Here is a tiny trained network, its code and every weight. The questions are about switching its units off for an input and a class, where a switched-off unit gives its printed mean instead of its output.

import numpy as np


def w(rows, s, z=0):
    codes = np.array(rows[::2]) - 128.0
    scale = np.full(codes.shape[1], s)
    scale[-1] = z or s
    return codes * scale


def f(y):
    return np.maximum(y, 0)


def log_softmax(a):
    a = a - a.max(-1, keepdims=True)
    return a - np.log(np.exp(a).sum(-1, keepdims=True))


def net(x, mask):
    res = np.array(x, float).reshape(1, 3) / 4 @ E
    y = f(res @ A[0][:, :-1].T + A[0][:, -1])
    res = res + np.where(mask, y, B[0][:, -1]) @ B[0][:, :-1]
    return log_softmax(res[-1] @ U[:, :-1].T + U[:, -1])


A, B = {}, {}
E = w([
[158,192,150,39,135,80],'x0',
[116,86,58,83,215,106],'x1',
[1,92,210,119,140,78],'x2',
],0.014)
A[0] = w([
[123,233,144,42,89,72,86],'n0',
[219,139,95,128,93,203,132],'n1',
[150,116,79,205,147,193,129],'n2',
[35,95,185,93,73,128,127],'n3',
[136,194,181,188,119,135,242],'n4',
[133,16,111,156,153,137,113],'n5',
[166,211,106,145,159,157,90],'n6',
[114,70,63,60,194,111,51],'n7',
[54,188,194,152,64,132,124],'n8',
[215,165,168,184,54,163,138],'n9',
[190,211,43,163,109,144,101],'n10',
[198,148,96,148,158,180,56],'n11',
[101,101,76,79,179,152,252],'n12',
[117,22,142,252,143,208,113],'n13',
[93,130,188,141,163,90,93],'n14',
[210,203,205,66,137,67,128],'n15',
[135,224,187,194,42,133,34],'n16',
[242,146,64,153,95,148,77],'n17',
[135,96,36,115,212,125,97],'n18',
[60,89,182,119,196,41,129],'n19',
[85,112,94,222,111,179,74],'n20',
[133,161,211,100,72,175,194],'n21',
[95,86,65,101,216,56,136],'n22',
[146,205,134,32,138,100,122],'n23',
[51,83,228,96,152,189,78],'n24',
[203,151,62,140,140,147,125],'n25',
[146,184,149,41,202,109,106],'n26',
],0.011,0.014)
B[0] = w([
[151,69,179,186,182,103,209],'n0',
[82,117,105,72,119,72,223],'n1',
[117,74,145,130,161,118,200],'n2',
[61,115,84,70,115,62,220],'n3',
[64,147,114,133,77,207,239],'n4',
[156,94,146,170,162,135,175],'n5',
[81,109,135,111,100,71,168],'n6',
[226,176,100,246,88,96,180],'n7',
[137,188,106,156,71,144,212],'n8',
[114,165,99,158,105,160,221],'n9',
[100,114,111,96,81,72,211],'n10',
[107,136,125,120,109,59,173],'n11',
[48,164,122,113,72,244,253],'n12',
[131,63,192,149,192,129,231],'n13',
[110,103,97,93,83,46,175],'n14',
[119,53,162,158,170,143,229],'n15',
[221,210,105,246,108,93,185],'n16',
[120,110,104,113,125,79,215],'n17',
[159,169,122,203,62,133,198],'n18',
[100,91,72,110,98,87,236],'n19',
[159,79,175,190,189,104,180],'n20',
[98,136,110,161,120,170,223],'n21',
[128,180,77,203,100,144,222],'n22',
[101,66,189,160,160,145,219],'n23',
[93,104,105,102,118,48,195],'n24',
[67,114,113,101,119,91,211],'n25',
[156,86,164,171,156,145,209],'n26',
],0.011,0.016)
U = w([
[90,114,76,78,96,52,111],'0',
[121,205,88,221,92,150,70],'1',
[110,54,204,178,200,128,112],'2',
[77,145,99,80,96,251,253],'3',
[133,149,165,123,177,122,115],'4',
[128,166,147,93,124,130,115],'5',
[110,166,123,80,163,118,118],'6',
[143,147,105,111,119,141,114],'7',
],0.015,0.021)

Each question gives the input, the list of numbers given to net, and the class t.
The units are the neurons (one row each of A and B). Each row of codes is followed by its name. A weight is (code - 128) times the scale printed after its matrix; where a second scale follows, it is the last column's (A, B and U).
mask holds one flag per neuron, in row order. A switched-off neuron (its flag False) gives its mean, the last column of its row in B, instead of its output. The means were averaged over made-up inputs and are rounded, as every weight is.
A unit's drop is (log p(t) with every unit on - log p(t) with that unit switched off) / (log p(t) with every unit on - log p(t) with every unit switched off).
The circuit of an input: a set's keep is (log p(t) with only the set's units on - log p(t) with every unit switched off) / (log p(t) with every unit on - log p(t) with every unit switched off). Starting from the 12 units with the biggest drops (on a tie, the unit counted first), units are removed one at a time, each time the one whose removal leaves the highest keep (on an exact tie, the one counted first), for as long as the keep stays at least 0.8.
circuit, biggest first: the units of the circuit, biggest drop first
unit that matters most: the unit with the biggest drop
k most important neurons: the k neurons with the biggest drops, biggest first
drop of u: that unit's drop, to one decimal
input [7,-1,-6], class 2: unit that matters most => n15
input [-7,7,0], class 1: 3 most important neurons => [n22 n18 n7]
input [8,-7,2], class 2: 3 most important neurons => [n15 n0 n23]
input [-8,1,-7], class 2: 3 most important neurons => [n13 n20 n2]
input [4,-3,-4], class 0: 2 most important neurons => [n13 n12]
input [-3,2,0], class 3: 3 most important neurons => [n0 n15 n23]
input [6,6,-5], class 1: 4 most important neurons => [n18 n7 n13 n22]
input [2,7,5], class 1: 2 most important neurons => [n22 n7]
input [-8,-3,-7], class 2: 2 most important neurons => [n13 n20]
input [-4,-8,8], class 0: 2 most important neurons => [n3 n24]
input [2,-7,-7], class 0: 3 most important neurons => [n1 n10 n17]
input [-5,5,4], class 1: 2 most important neurons => [n22 n15]
input [1,-8,8], class 0: 3 most important neurons => [n3 n24 n14]
input [-7,-7,8], class 0: circuit, biggest first => [n3]
input [4,7,6], class 1: 4 most important neurons => [n22 n7 n12 n1]
input [1,0,-3], class 3: drop of n19 => 0.2
input [1,5,-2], class 1: drop of n7 => 0.1
input [1,-7,-7], class 0: drop of n1 => 0.8
input [0,-2,1], class 3: drop of n15 => 0.0
input [-6,-3,-6], class 0: circuit, biggest first => [n1]
